Here is a tiny trained network, its code and every weight. The questions are about switching its units off for an input and a target symbol, where a switched-off unit gives its printed mean instead of its output.

import numpy as np


def w(rows, s, z=0):
    codes = np.array(rows[::2]) - 128.0
    scale = np.full(codes.shape[1], s)
    scale[-1] = z or s
    return codes * scale


def norm(h):
    return h / np.sqrt((h * h).mean(-1, keepdims=True) + 1e-5)


def softmax(a):
    e = np.exp(a - a.max(-1, keepdims=True))
    return e / e.sum(-1, keepdims=True)


def log_softmax(a):
    a = a - a.max(-1, keepdims=True)
    return a - np.log(np.exp(a).sum(-1, keepdims=True))


def net(x, mask):
    ids = ['ΞΣΨαβγεθλμπτφω'.index(c) for c in x.split()]
    T = len(ids)
    res = E[ids] + P[:T]
    u = 0
    for l in range(3):
        r = norm(res)
        for j in range(3):
            rows = slice(3 * j, 3 * j + 3)
            q, k, v = (r @ M[l][rows].T for M in (Q, K, V))
            z = softmax(np.where(np.tri(T) > 0, q @ k.T / 3**0.5, -1e9)) @ v
            o = O[l][rows]
            res = res + np.where(mask[u + j], z, o[:, -1]) @ o[:, :-1]
        u += 3
    return log_softmax(norm(res)[-1] @ U[:, :-1].T + U[:, -1])


Q, K, V, O = {}, {}, {}, {}
E = w([
[159,96,86,142],'Ξ',
[158,76,84,143],'Σ',
[152,118,100,150],'Ψ',
[157,112,153,106],'α',
[102,98,88,139],'β',
[164,65,165,138],'γ',
[96,128,103,252],'ε',
[168,104,88,161],'θ',
[159,112,165,112],'λ',
[68,130,97,182],'μ',
[157,43,172,108],'π',
[163,103,172,110],'τ',
[154,76,62,120],'φ',
[221,203,79,79],'ω',
],0.02)
P = w([
[110,245,80,42],'0',
[153,125,97,169],'1',
[145,114,121,170],'2',
[132,125,134,166],'3',
[139,116,133,161],'4',
[137,114,136,160],'5',
[141,113,137,154],'6',
[141,105,137,150],'7',
[141,104,133,142],'8',
[140,101,131,133],'9',
[149,104,130,133],'10',
[150,104,132,132],'11',
],0.011)
Q[0] = w([
[117,128,65,96],'L0H1',
[99,164,150,122],'L0H1',
[105,100,135,80],'L0H1',
[187,132,75,81],'L0H2',
[188,172,71,124],'L0H2',
[65,129,167,124],'L0H2',
[107,96,58,126],'L0H3',
[64,140,1,108],'L0H3',
[161,123,202,165],'L0H3',
],0.013)
K[0] = w([
[170,162,101,121],'L0H1',
[122,66,131,162],'L0H1',
[62,144,185,87],'L0H1',
[57,255,117,34],'L0H2',
[106,215,99,115],'L0H2',
[130,84,140,182],'L0H2',
[143,103,109,107],'L0H3',
[105,18,87,181],'L0H3',
[63,205,143,95],'L0H3',
],0.012)
V[0] = w([
[104,190,89,2],'L0H1',
[136,98,157,147],'L0H1',
[73,139,96,151],'L0H1',
[139,176,124,75],'L0H2',
[146,61,97,118],'L0H2',
[90,134,141,78],'L0H2',
[94,63,121,193],'L0H3',
[72,173,184,104],'L0H3',
[151,73,158,152],'L0H3',
],0.0087)
O[0] = w([
[140,178,188,143,139],'L0H1',
[77,205,46,115,111],'L0H1',
[150,144,151,59,130],'L0H1',
[221,21,101,167,147],'L0H2',
[51,68,233,75,175],'L0H2',
[172,176,148,49,114],'L0H2',
[165,197,94,134,179],'L0H3',
[167,97,116,2,1],'L0H3',
[129,191,63,132,144],'L0H3',
],0.0061,0.0078)
Q[1] = w([
[195,88,173,128],'L1H1',
[112,92,170,106],'L1H1',
[142,117,195,110],'L1H1',
[127,155,142,154],'L1H2',
[207,133,78,153],'L1H2',
[135,90,87,170],'L1H2',
[206,152,127,72],'L1H3',
[190,40,140,95],'L1H3',
[5,128,52,167],'L1H3',
],0.016)
K[1] = w([
[93,89,179,93],'L1H1',
[133,8,174,162],'L1H1',
[79,127,200,150],'L1H1',
[177,170,87,147],'L1H2',
[122,155,39,77],'L1H2',
[182,98,116,79],'L1H2',
[151,227,230,123],'L1H3',
[193,110,211,125],'L1H3',
[93,69,28,103],'L1H3',
],0.013)
V[1] = w([
[119,111,28,120],'L1H1',
[99,72,177,150],'L1H1',
[99,154,2,28],'L1H1',
[145,83,155,26],'L1H2',
[81,205,175,150],'L1H2',
[85,100,195,119],'L1H2',
[145,210,153,122],'L1H3',
[173,161,144,141],'L1H3',
[222,129,115,67],'L1H3',
],0.0087)
O[1] = w([
[165,169,204,254,163],'L1H1',
[195,90,91,142,145],'L1H1',
[63,128,132,197,67],'L1H1',
[66,167,194,148,170],'L1H2',
[169,91,95,31,2],'L1H2',
[179,31,133,131,89],'L1H2',
[127,176,66,51,53],'L1H3',
[171,165,88,61,133],'L1H3',
[116,178,219,114,149],'L1H3',
],0.0067,0.0064)
Q[2] = w([
[60,82,151,111],'L2H1',
[207,138,80,71],'L2H1',
[28,145,85,83],'L2H1',
[118,192,186,92],'L2H2',
[2,143,161,88],'L2H2',
[97,110,110,139],'L2H2',
[144,202,149,154],'L2H3',
[146,125,181,158],'L2H3',
[210,58,173,124],'L2H3',
],0.015)
K[2] = w([
[159,31,111,182],'L2H1',
[213,191,95,94],'L2H1',
[152,87,18,200],'L2H1',
[104,139,77,168],'L2H2',
[136,64,35,149],'L2H2',
[130,62,109,111],'L2H2',
[159,120,54,190],'L2H3',
[153,4,129,176],'L2H3',
[197,86,136,84],'L2H3',
],0.012)
V[2] = w([
[67,249,122,97],'L2H1',
[208,120,6,148],'L2H1',
[28,103,76,131],'L2H1',
[87,84,186,186],'L2H2',
[85,73,124,77],'L2H2',
[135,180,226,32],'L2H2',
[108,196,121,94],'L2H3',
[119,1,151,155],'L2H3',
[75,162,190,74],'L2H3',
],0.0083)
O[2] = w([
[98,213,131,70,132],'L2H1',
[254,182,132,221,1],'L2H1',
[67,194,78,147,79],'L2H1',
[77,64,124,160,218],'L2H2',
[153,130,16,140,76],'L2H2',
[141,116,91,69,184],'L2H2',
[158,118,88,209,37],'L2H3',
[126,222,203,14,231],'L2H3',
[208,115,81,232,37],'L2H3',
],0.0062,0.0051)
U = w([
[141,87,223,30,142],'Ξ',
[146,11,185,122,10],'Σ',
[153,150,132,89,178],'Ψ',
[141,115,99,94,176],'α',
[25,156,99,36,119],'β',
[162,3,65,182,49],'γ',
[166,119,82,192,135],'ε',
[217,121,168,188,204],'θ',
[145,112,81,107,213],'λ',
[98,182,41,145,169],'μ',
[58,21,56,118,2],'π',
[135,96,72,112,205],'τ',
[63,160,250,166,98],'φ',
[140,239,173,100,215],'ω',
],0.014,0.0044)

Each question gives the input, a string of symbols that net reads in full, and the target symbol t.
The units are the heads (3 rows each of Q, K, V and O). Each row of codes is followed by its name. A weight is (code - 128) times the scale printed after its matrix; where a second scale follows, it is the last column's (O and U).
mask holds one flag per head, layer by layer. A switched-off head (its flag False) gives its mean, the last column of its rows in O, instead of its output. The means were averaged over made-up inputs and are rounded, as every weight is.
A unit's drop is (log p(t) with every unit on - log p(t) with that unit switched off) / (log p(t) with every unit on - log p(t) with every unit switched off).
The circuit of an input: a set's keep is (log p(t) with only the set's units on - log p(t) with every unit switched off) / (log p(t) with every unit on - log p(t) with every unit switched off). Starting from all 9 units, units are removed one at a time, each time the one whose removal leaves the highest keep (on an exact tie, the one counted first), for as long as the keep stays at least 0.8.
units of the circuit, in order: the units of the circuit, biggest drop first
unit that matters most: the unit with the biggest drop
which heads matter: for each layer, one digit per head in row order, 1 if its drop is at least 0.15 and else 0, layers parted by /
drop of u: that unit's drop, to one decimal
input φ γ μ γ φ β β φ Σ, target φ: unit that matters most => L0H3
input π γ φ φ τ ε φ γ θ Σ, target π: which heads matter => 101 / 010 / 111
input β θ φ β γ, target Ξ: which heads matter => 000 / 100 / 001
input Ξ Ξ μ φ τ μ φ β ε γ π θ, target Ξ: which heads matter => 111 / 001 / 101
input π φ φ φ Ψ, target π: units of the circuit, in order => [L2H2 L1H2 L2H1]
input β π α φ φ, target β: units of the circuit, in order => [L0H1 L2H1 L1H1]
input γ ε μ β, target μ: units of the circuit, in order => [L0H2 L2H1 L1H3]
input β ε Ξ, target β: which heads matter => 111 / 000 / 000
input θ θ φ β γ φ π φ μ φ, target θ: which heads matter => 100 / 111 / 100
input β θ τ θ φ θ φ φ π τ β Ψ, target β: units of the circuit, in order => [L0H1 L0H3 L2H1]
input β μ β θ ε β Ψ γ Ξ β Σ, target β: which heads matter => 101 / 000 / 100
input β τ γ φ φ γ μ φ φ, target β: which heads matter => 101 / 000 / 100
input θ φ Ψ π φ φ θ τ β γ φ, target θ: units of the circuit, in order => [L1H1 L2H1 L1H2]
input ε θ φ φ φ λ φ β Ξ, target ε: units of the circuit, in order => [L0H2 L1H2]
input φ τ φ β θ ε β φ φ φ, target φ: units of the circuit, in order => [L1H2 L0H3]
input π φ φ θ θ, target π: units of the circuit, in order => [L0H3 L2H2 L2H1]
input θ γ β μ, target μ: unit that matters most => L0H1
input θ Ξ φ θ, target θ: which heads matter => 111 / 010 / 000
input φ π β φ τ, target Ξ: which heads matter => 000 / 100 / 001
input Ξ φ ε π θ γ β Ψ β π φ, target Ξ: units of the circuit, in order => [L2H3]
input β φ φ β ε γ τ Ξ, target β: which heads matter => 101 / 000 / 000
input γ μ φ ε β φ φ β φ φ, target γ: which heads matter => 101 / 100 / 110
input θ ε β φ β Ξ, target θ: drop of L0H3 => 0.1
input φ β ω β α, target Ξ: drop of L1H1 => 0.1
input γ ω φ φ φ γ φ φ Ξ, target γ: drop of L0H2 => 0.4
